Below is a small trained network, with its code and all its weights. Each question gives an input and a class and asks what happens when units are switched off, that is, made to give their printed mean instead of their output.

import numpy as np


def w(rows, s, z=0):
    codes = np.array(rows[::2]) - 128.0
    scale = np.full(codes.shape[1], s)
    scale[-1] = z or s
    return codes * scale


def norm(h):
    return h / np.sqrt((h * h).mean(-1, keepdims=True) + 1e-5)


def f(y):
    return y / 2 * (1 + np.tanh(0.7978845608 * (y + 0.044715 * y**3)))


def log_softmax(a):
    a = a - a.max(-1, keepdims=True)
    return a - np.log(np.exp(a).sum(-1, keepdims=True))


def net(x, mask):
    res = np.array(x, float).reshape(1, 7) / 4 @ E
    u = 0
    for l in range(2):
        y = f(norm(res) @ A[l][:, :-1].T + A[l][:, -1])
        res = res + np.where(mask[u : u + 7], y, B[l][:, -1]) @ B[l][:, :-1]
        u += 7
    return log_softmax(norm(res)[-1] @ U[:, :-1].T + U[:, -1])


A, B = {}, {}
E = w([
[119,130,127],'x0',
[127,140,121],'x1',
[9,29,234],'x2',
[192,166,220],'x3',
[134,125,121],'x4',
[134,133,125],'x5',
[124,133,125],'x6',
],0.0016)
A[0] = w([
[216,254,18,227],'0.n1',
[115,143,127,137],'0.n2',
[111,155,135,118],'0.n3',
[45,116,45,189],'0.n4',
[136,139,152,4],'0.n5',
[103,155,127,142],'0.n6',
[254,98,206,102],'0.n7',
],0.0029,0.0028)
B[0] = w([
[73,19,223,253],'0.n1',
[142,118,137,133],'0.n2',
[135,115,115,123],'0.n3',
[184,178,235,190],'0.n4',
[106,163,2,80],'0.n5',
[146,116,138,136],'0.n6',
[31,230,145,128],'0.n7',
],0.0026)
A[1] = w([
[110,138,108,80],'1.n1',
[40,84,3,141],'1.n2',
[186,186,83,152],'1.n3',
[118,132,120,98],'1.n4',
[207,167,75,130],'1.n5',
[167,198,81,110],'1.n6',
[120,103,196,252],'1.n7',
],0.005,0.0022)
B[1] = w([
[157,123,177,106],'1.n1',
[192,232,223,133],'1.n2',
[2,72,174,112],'1.n3',
[139,124,142,116],'1.n4',
[48,51,143,115],'1.n5',
[28,90,213,102],'1.n6',
[130,139,29,253],'1.n7',
],0.0039,0.004)
U = w([
[129,126,103,255],'0',
[2,14,199,158],'1',
[150,140,87,131],'2',
[159,133,98,139],'3',
[147,144,99,86],'4',
[148,147,98,58],'5',
[163,233,231,16],'6',
],0.0066,0.0034)

Each question gives the input, the list of numbers given to net, and the class t.
The units are the neurons (one row each of A and B). Each row of codes is followed by its name. A weight is (code - 128) times the scale printed after its matrix; where a second scale follows, it is the last column's (A, B and U).
mask holds one flag per neuron, layer by layer. A switched-off neuron (its flag False) gives its mean, the last column of its row in B, instead of its output. The means were averaged over made-up inputs and are rounded, as every weight is.
A unit's drop is (log p(t) with every unit on - log p(t) with that unit switched off) / (log p(t) with every unit on - log p(t) with every unit switched off).
The circuit of an input: a set's keep is (log p(t) with only the set's units on - log p(t) with every unit switched off) / (log p(t) with every unit on - log p(t) with every unit switched off). Starting from the 12 units with the biggest drops (on a tie, the unit counted first), units are removed one at a time, each time the one whose removal leaves the highest keep (on an exact tie, the one counted first), for as long as the keep stays at least 0.8.
units of the circuit, in order: the units of the circuit, biggest drop first
most important unit: the unit with the biggest drop
k most important neurons: the k neurons with the biggest drops, biggest first
drop when u is switched off: that unit's drop, to one decimal
input [4,-7,3,2,-7,3,8], class 3: most important unit -> 0.n1
input [3,1,-5,-6,0,-2,3], class 6: 2 most important neurons -> (1.n2 0.n1)
input [-4,-6,4,-8,7,6,7], class 6: units of the circuit, in order -> (1.n2 0.n1)
input [8,-4,5,5,4,-7,3], class 2: 3 most important neurons -> (0.n1 1.n7 1.n3)
input [7,-1,-1,-8,7,7,1], class 6: 2 most important neurons -> (1.n2 1.n7)
input [-1,4,2,-6,-5,-4,-1], class 6: 2 most important neurons -> (0.n1 1.n2)
input [-2,5,-4,-8,0,-1,5], class 6: units of the circuit, in order -> (1.n2 1.n7)
input [-3,2,-8,-8,6,-2,3], class 1: 2 most important neurons -> (1.n3 1.n5)
input [-7,-3,-3,-8,1,4,2], class 6: 2 most important neurons -> (1.n2 1.n7)
input [8,2,4,-2,-1,5,4], class 2: drop when 0.n1 is switched off -> 0.4
input [-4,-7,-4,-8,-4,-7,-6], class 6: drop when 1.n7 is switched off -> 0.3
input [-6,6,-3,-8,5,-4,-1], class 6: drop when 1.n7 is switched off -> 0.2
input [5,-1,-8,2,-4,0,-8], class 1: drop when 1.n3 is switched off -> 0.2
input [4,-6,-8,3,-7,-1,6], class 1: most important unit -> 1.n3
